Here is a tiny trained network, its code and every weight. The questions are about switching its units off for an input and a class, where a switched-off unit gives its printed mean instead of its output.

import numpy as np


def w(rows, s, z=0):
    codes = np.array(rows[::2]) - 128.0
    scale = np.full(codes.shape[1], s)
    scale[-1] = z or s
    return codes * scale


def f(y):
    return y / 2 * (1 + np.tanh(0.7978845608 * (y + 0.044715 * y**3)))


def log_softmax(a):
    a = a - a.max(-1, keepdims=True)
    return a - np.log(np.exp(a).sum(-1, keepdims=True))


def net(x, mask):
    res = np.array(x, float).reshape(1, 7) / 4 @ E
    y = f(res @ A[0][:, :-1].T + A[0][:, -1])
    res = res + np.where(mask, y, B[0][:, -1]) @ B[0][:, :-1]
    return log_softmax(res[-1] @ U[:, :-1].T + U[:, -1])


A, B = {}, {}
E = w([
[117,134,152,82,218,245,145,254,107,62],'x0',
[152,117,133,138,132,92,125,158,95,137],'x1',
[153,167,180,142,185,170,125,94,132,142],'x2',
[162,24,226,109,42,111,209,131,233,109],'x3',
[88,140,126,176,175,120,210,137,149,160],'x4',
[194,20,56,176,206,143,171,69,109,67],'x5',
[148,134,142,141,131,124,117,132,111,123],'x6',
],0.0098)
A[0] = w([
[108,118,177,100,122,151,137,163,106,116,123],'neuron 1',
[136,113,58,140,181,121,127,86,89,82,174],'neuron 2',
[100,222,148,134,78,125,113,177,137,133,255],'neuron 3',
[157,18,172,134,134,135,157,118,179,95,100],'neuron 4',
[116,160,102,111,113,126,143,123,107,106,177],'neuron 5',
[134,80,228,125,79,133,148,165,181,145,150],'neuron 6',
[150,72,142,145,134,134,146,102,138,97,103],'neuron 7',
[149,87,82,199,148,140,116,79,109,137,173],'neuron 8',
[87,134,231,118,79,100,130,163,177,141,164],'neuron 9',
[129,180,156,120,73,126,153,155,152,111,162],'neuron 10',
[130,122,131,130,133,173,141,174,120,99,132],'neuron 11',
[84,120,81,136,116,97,127,137,129,137,177],'neuron 12',
[126,190,120,173,134,111,141,97,138,106,243],'neuron 13',
[161,74,72,149,169,170,131,120,130,119,140],'neuron 14',
[132,111,113,131,163,179,144,190,123,59,100],'neuron 15',
[151,136,77,117,157,104,106,101,126,105,194],'neuron 16',
[140,79,196,146,90,124,171,85,143,116,200],'neuron 17',
[97,170,79,94,166,155,91,185,110,147,160],'neuron 18',
[113,115,141,107,164,215,136,252,126,66,189],'neuron 19',
[124,159,155,126,81,101,111,107,114,154,235],'neuron 20',
[107,196,107,99,120,117,103,121,101,181,213],'neuron 21',
[133,75,182,120,118,151,152,153,136,110,87],'neuron 22',
[158,91,107,115,141,100,152,60,113,122,151],'neuron 23',
[117,134,133,134,156,131,128,110,147,166,155],'neuron 24',
],0.014,0.0054)
B[0] = w([
[121,157,96,120,85,156,152,195,161,112,167],'neuron 1',
[140,116,41,98,150,194,109,77,92,134,211],'neuron 2',
[68,193,176,218,134,78,129,163,129,194,225],'neuron 3',
[144,97,194,155,88,51,103,157,141,7,208],'neuron 4',
[119,145,133,156,131,147,143,101,112,136,151],'neuron 5',
[203,144,124,46,94,184,150,142,191,167,221],'neuron 6',
[150,99,131,170,116,89,146,143,119,54,171],'neuron 7',
[137,110,17,136,105,168,112,112,141,108,205],'neuron 8',
[204,146,107,52,129,157,121,137,150,212,220],'neuron 9',
[149,147,130,94,137,162,126,142,130,181,180],'neuron 10',
[102,117,135,108,140,139,134,163,134,101,172],'neuron 11',
[142,145,129,142,121,126,100,90,109,157,164],'neuron 12',
[91,150,105,127,74,122,100,88,110,157,176],'neuron 13',
[119,98,118,72,166,139,145,92,96,68,192],'neuron 14',
[108,117,196,58,213,112,107,136,78,80,197],'neuron 15',
[109,119,57,128,116,143,153,90,116,138,178],'neuron 16',
[237,91,143,139,136,71,115,136,127,147,207],'neuron 17',
[136,152,132,187,230,140,146,145,82,160,212],'neuron 18',
[84,156,139,141,188,218,158,229,152,114,254],'neuron 19',
[101,119,172,90,123,75,140,68,119,182,196],'neuron 20',
[56,130,152,162,93,71,137,101,105,155,207],'neuron 21',
[101,139,171,106,97,155,127,138,203,62,172],'neuron 22',
[178,112,90,199,108,159,122,118,150,96,190],'neuron 23',
[129,120,116,133,115,110,128,132,108,147,146],'neuron 24',
],0.02)
U = w([
[72,156,148,158,107,63,109,75,110,186,204],'0',
[200,153,171,62,83,87,147,90,133,172,118],'1',
[142,119,74,125,110,156,126,58,92,110,234],'2',
[191,55,141,182,105,62,99,131,169,70,153],'3',
[77,187,174,194,188,156,151,190,115,146,124],'4',
[128,157,188,90,132,184,141,214,207,135,68],'5',
[88,106,118,80,218,185,137,126,81,71,57],'6',
[134,90,198,102,143,141,154,178,148,2,5],'7',
],0.0095,0.0019)

Each question gives the input, the list of numbers given to net, and the class t.
The units are the neurons (one row each of A and B). Each row of codes is followed by its name. A weight is (code - 128) times the scale printed after its matrix; where a second scale follows, it is the last column's (A, B and U).
mask holds one flag per neuron, in row order. A switched-off neuron (its flag False) gives its mean, the last column of its row in B, instead of its output. The means were averaged over made-up inputs and are rounded, as every weight is.
A unit's drop is (log p(t) with every unit on - log p(t) with that unit switched off) / (log p(t) with every unit on - log p(t) with every unit switched off).
The circuit of an input: a set's keep is (log p(t) with only the set's units on - log p(t) with every unit switched off) / (log p(t) with every unit on - log p(t) with every unit switched off). Starting from the 12 units with the biggest drops (on a tie, the unit counted first), units are removed one at a time, each time the one whose removal leaves the highest keep (on an exact tie, the one counted first), for as long as the keep stays at least 0.8.
units of the circuit, in order: the units of the circuit, biggest drop first
unit that matters most: the unit with the biggest drop
top k neurons: the k neurons with the biggest drops, biggest first
drop of u: that unit's drop, to one decimal
input [8,-6,2,0,-7,-5,8], class 4: units of the circuit, in order : (neuron 18)
input [1,-4,-6,8,-4,7,-5], class 7: top 2 neurons : (neuron 22; neuron 14)
input [-2,-2,8,-7,2,1,-4], class 2: top 2 neurons : (neuron 2; neuron 3)
input [2,2,4,1,-8,8,-8], class 7: top 2 neurons : (neuron 4; neuron 7)
input [-7,3,0,0,4,-8,-4], class 0: top 2 neurons : (neuron 3; neuron 21)
input [4,-3,6,0,-6,1,6], class 6: top 3 neurons : (neuron 3; neuron 4; neuron 6)
input [0,-7,0,8,-3,5,8], class 3: top 2 neurons : (neuron 17; neuron 19)
input [5,7,-5,0,5,1,-6], class 6: top 4 neurons : (neuron 3; neuron 15; neuron 4; neuron 21)
input [7,-7,8,8,-3,1,-1], class 7: top 4 neurons : (neuron 4; neuron 15; neuron 7; neuron 3)
input [0,2,4,-8,0,-6,3], class 0: top 2 neurons : (neuron 19; neuron 21)
input [0,4,3,5,1,-7,-6], class 1: top 2 neurons : (neuron 19; neuron 9)
input [-8,8,-3,-1,-5,1,-2], class 2: drop of neuron 3 : 2.1
input [-3,-4,6,1,2,6,-7], class 3: drop of neuron 4 : 0.4
input [0,7,-4,1,7,2,-2], class 3: drop of neuron 19 : 0.3
input [-5,-4,-5,4,5,5,-5], class 3: drop of neuron 17 : 0.0
input [4,6,8,0,-2,-2,-7], class 4: unit that matters most : neuron 6
